Here is a tiny trained network, its code and every weight. The questions are about switching its units off for an input and a class, where a switched-off unit gives its printed mean instead of its output.

import numpy as np


def w(rows, s, z=0):
    codes = np.array(rows[::2]) - 128.0
    scale = np.full(codes.shape[1], s)
    scale[-1] = z or s
    return codes * scale


def norm(h):
    return h / np.sqrt((h * h).mean(-1, keepdims=True) + 1e-5)


def f(y):
    return y / 2 * (1 + np.tanh(0.7978845608 * (y + 0.044715 * y**3)))


def log_softmax(a):
    a = a - a.max(-1, keepdims=True)
    return a - np.log(np.exp(a).sum(-1, keepdims=True))


def net(x, mask):
    res = np.array(x, float).reshape(1, 6) / 4 @ E
    u = 0
    for l in range(4):
        y = f(norm(res) @ A[l][:, :-1].T + A[l][:, -1])
        res = res + np.where(mask[u : u + 6], y, B[l][:, -1]) @ B[l][:, :-1]
        u += 6
    return log_softmax(norm(res)[-1] @ U[:, :-1].T + U[:, -1])


A, B = {}, {}
E = w([
[121,183,192,88,112,180],'x0',
[124,131,130,128,132,130],'x1',
[97,101,77,103,138,222],'x2',
[124,135,130,128,137,135],'x3',
[31,185,101,92,174,67],'x4',
[151,241,24,147,1,125],'x5',
],0.0047)
A[0] = w([
[136,55,15,208,179,67,130],'0.n1',
[90,68,158,178,255,193,114],'0.n2',
[121,59,27,76,132,220,56],'0.n3',
[163,202,66,152,105,119,248],'0.n4',
[95,35,62,221,77,103,138],'0.n5',
[123,181,14,97,83,148,165],'0.n6',
],0.0051,0.0015)
B[0] = w([
[129,232,241,13,117,207,213],'0.n1',
[162,112,127,138,72,80,254],'0.n2',
[1,141,234,107,44,67,184],'0.n3',
[162,190,180,156,210,223,236],'0.n4',
[133,183,135,118,131,196,186],'0.n5',
[59,23,163,127,229,131,245],'0.n6',
],0.0055,0.0028)
A[1] = w([
[105,203,61,167,2,92,39],'1.n1',
[165,123,112,84,99,144,90],'1.n2',
[164,153,176,212,70,132,107],'1.n3',
[104,164,235,102,12,175,122],'1.n4',
[152,172,177,127,159,186,144],'1.n5',
[244,233,185,212,179,13,2],'1.n6',
],0.0049,0.0016)
B[1] = w([
[51,51,151,152,208,197,124],'1.n1',
[37,106,101,204,138,95,119],'1.n2',
[117,178,3,98,88,136,173],'1.n3',
[90,130,89,60,175,80,251],'1.n4',
[189,152,100,61,144,126,213],'1.n5',
[49,197,187,92,46,78,222],'1.n6',
],0.0056,0.003)
A[2] = w([
[2,65,130,118,106,159,109],'2.n1',
[112,172,112,198,87,175,95],'2.n2',
[124,56,93,122,129,174,46],'2.n3',
[96,174,167,102,250,117,252],'2.n4',
[196,80,124,120,25,194,89],'2.n5',
[134,73,186,112,108,111,224],'2.n6',
],0.0088,0.0014)
B[2] = w([
[159,205,182,165,145,89,191],'2.n1',
[28,108,78,182,113,142,146],'2.n2',
[107,179,132,151,139,143,133],'2.n3',
[199,101,91,176,128,176,254],'2.n4',
[191,165,147,166,184,60,171],'2.n5',
[2,164,18,117,141,169,185],'2.n6',
],0.0073,0.007)
A[3] = w([
[93,182,2,117,109,118,206],'3.n1',
[65,100,96,129,39,6,249],'3.n2',
[122,147,62,57,141,94,181],'3.n3',
[129,183,50,164,42,179,82],'3.n4',
[141,158,119,99,119,176,82],'3.n5',
[133,180,85,101,168,237,177],'3.n6',
],0.007,0.0019)
B[3] = w([
[214,19,205,62,217,171,206],'3.n1',
[80,215,166,123,159,199,163],'3.n2',
[223,155,5,111,123,160,161],'3.n3',
[57,71,116,142,210,123,181],'3.n4',
[121,86,149,3,42,91,150],'3.n5',
[132,125,86,98,44,47,254],'3.n6',
],0.0054,0.0059)
U = w([
[27,240,206,117,103,101,146],'0',
[171,159,104,102,148,117,215],'1',
[43,8,109,153,158,171,136],'2',
[242,157,134,197,149,16,113],'3',
[188,111,112,20,46,95,84],'4',
[176,162,144,101,117,176,157],'5',
[159,53,254,160,39,138,2],'6',
],0.0077,0.0042)

Each question gives the input, the list of numbers given to net, and the class t.
The units are the neurons (one row each of A and B). Each row of codes is followed by its name. A weight is (code - 128) times the scale printed after its matrix; where a second scale follows, it is the last column's (A, B and U).
mask holds one flag per neuron, layer by layer. A switched-off neuron (its flag False) gives its mean, the last column of its row in B, instead of its output. The means were averaged over made-up inputs and are rounded, as every weight is.
A unit's drop is (log p(t) with every unit on - log p(t) with that unit switched off) / (log p(t) with every unit on - log p(t) with every unit switched off).
The circuit of an input: a set's keep is (log p(t) with only the set's units on - log p(t) with every unit switched off) / (log p(t) with every unit on - log p(t) with every unit switched off). Starting from the 12 units with the biggest drops (on a tie, the unit counted first), units are removed one at a time, each time the one whose removal leaves the highest keep (on an exact tie, the one counted first), for as long as the keep stays at least 0.8.
circuit, biggest first: the units of the circuit, biggest drop first
unit that matters most: the unit with the biggest drop
k most important neurons: the k neurons with the biggest drops, biggest first
k most important neurons of layer l: the k neurons of layer l with the biggest drops, biggest first
input [3,4,-1,4,-5,7], class 2: 4 most important neurons => (2.n2; 0.n1; 3.n4; 2.n1)
input [8,5,3,-4,3,2], class 4: 2 most important neurons => (3.n6; 2.n5)
input [5,2,1,-1,-2,-3], class 4: circuit, biggest first => (0.n6; 3.n6)
input [-4,-2,8,5,-8,-7], class 0: 3 most important neurons of layer 0 => (0.n3; 0.n6; 0.n4)
input [-5,2,-8,3,-2,-2], class 0: circuit, biggest first => (1.n6; 3.n2)
input [-2,-7,0,-3,-8,8], class 2: unit that matters most => 2.n2
input [-5,-7,8,8,7,1], class 0: 2 most important neurons => (2.n1; 0.n3)
input [7,2,-1,4,-7,5], class 3: 2 most important neurons of layer 2 => (2.n5; 2.n6)
input [-8,3,1,-7,-3,3], class 4: circuit, biggest first => (0.n1; 3.n5)
input [0,-5,8,0,6,-2], class 0: circuit, biggest first => (2.n1; 0.n3)
input [-8,6,8,1,-4,1], class 0: circuit, biggest first => (0.n3; 2.n1)
input [-6,-4,7,-6,-8,6], class 3: 3 most important neurons of layer 0 => (0.n6; 0.n3; 0.n1)
input [-2,-2,7,-6,-8,-4], class 3: circuit, biggest first => (2.n5; 0.n6)
input [1,1,4,-6,-7,1], class 3: circuit, biggest first => (2.n5)
input [-3,-7,2,-3,8,5], class 3: 3 most important neurons => (0.n6; 2.n6; 1.n3)
input [-7,-3,8,-3,-5,8], class 0: circuit, biggest first => (0.n3; 2.n1; 2.n4; 1.n1)
input [7,-6,-2,-1,-5,-4], class 4: 2 most important neurons of layer 3 => (3.n4; 3.n2)
input [0,4,4,-3,-1,4], class 0: 2 most important neurons => (0.n3; 0.n6)
input [1,6,-5,6,5,-8], class 2: circuit, biggest first => (2.n6; 2.n4; 2.n5; 0.n4)
input [-6,-5,-2,2,-6,6], class 2: circuit, biggest first => (1.n1)
input [-8,6,6,5,5,-2], class 4: circuit, biggest first => (0.n1; 2.n4; 3.n6)
input [3,-8,-8,3,-4,-1], class 0: 3 most important neurons => (1.n6; 3.n2; 0.n1)
input [-6,-3,-8,-1,0,-5], class 0: 2 most important neurons => (1.n6; 0.n6)
input [5,-1,4,-1,5,0], class 3: 3 most important neurons => (2.n1; 0.n1; 2.n4)
input [1,4,-6,3,-5,-5], class 0: 2 most important neurons => (3.n2; 2.n4)
input [-5,8,-2,-7,-5,8], class 2: 2 most important neurons => (2.n2; 3.n4)
input [-3,0,-7,-5,-5,4], class 0: 2 most important neurons => (1.n6; 2.n4)
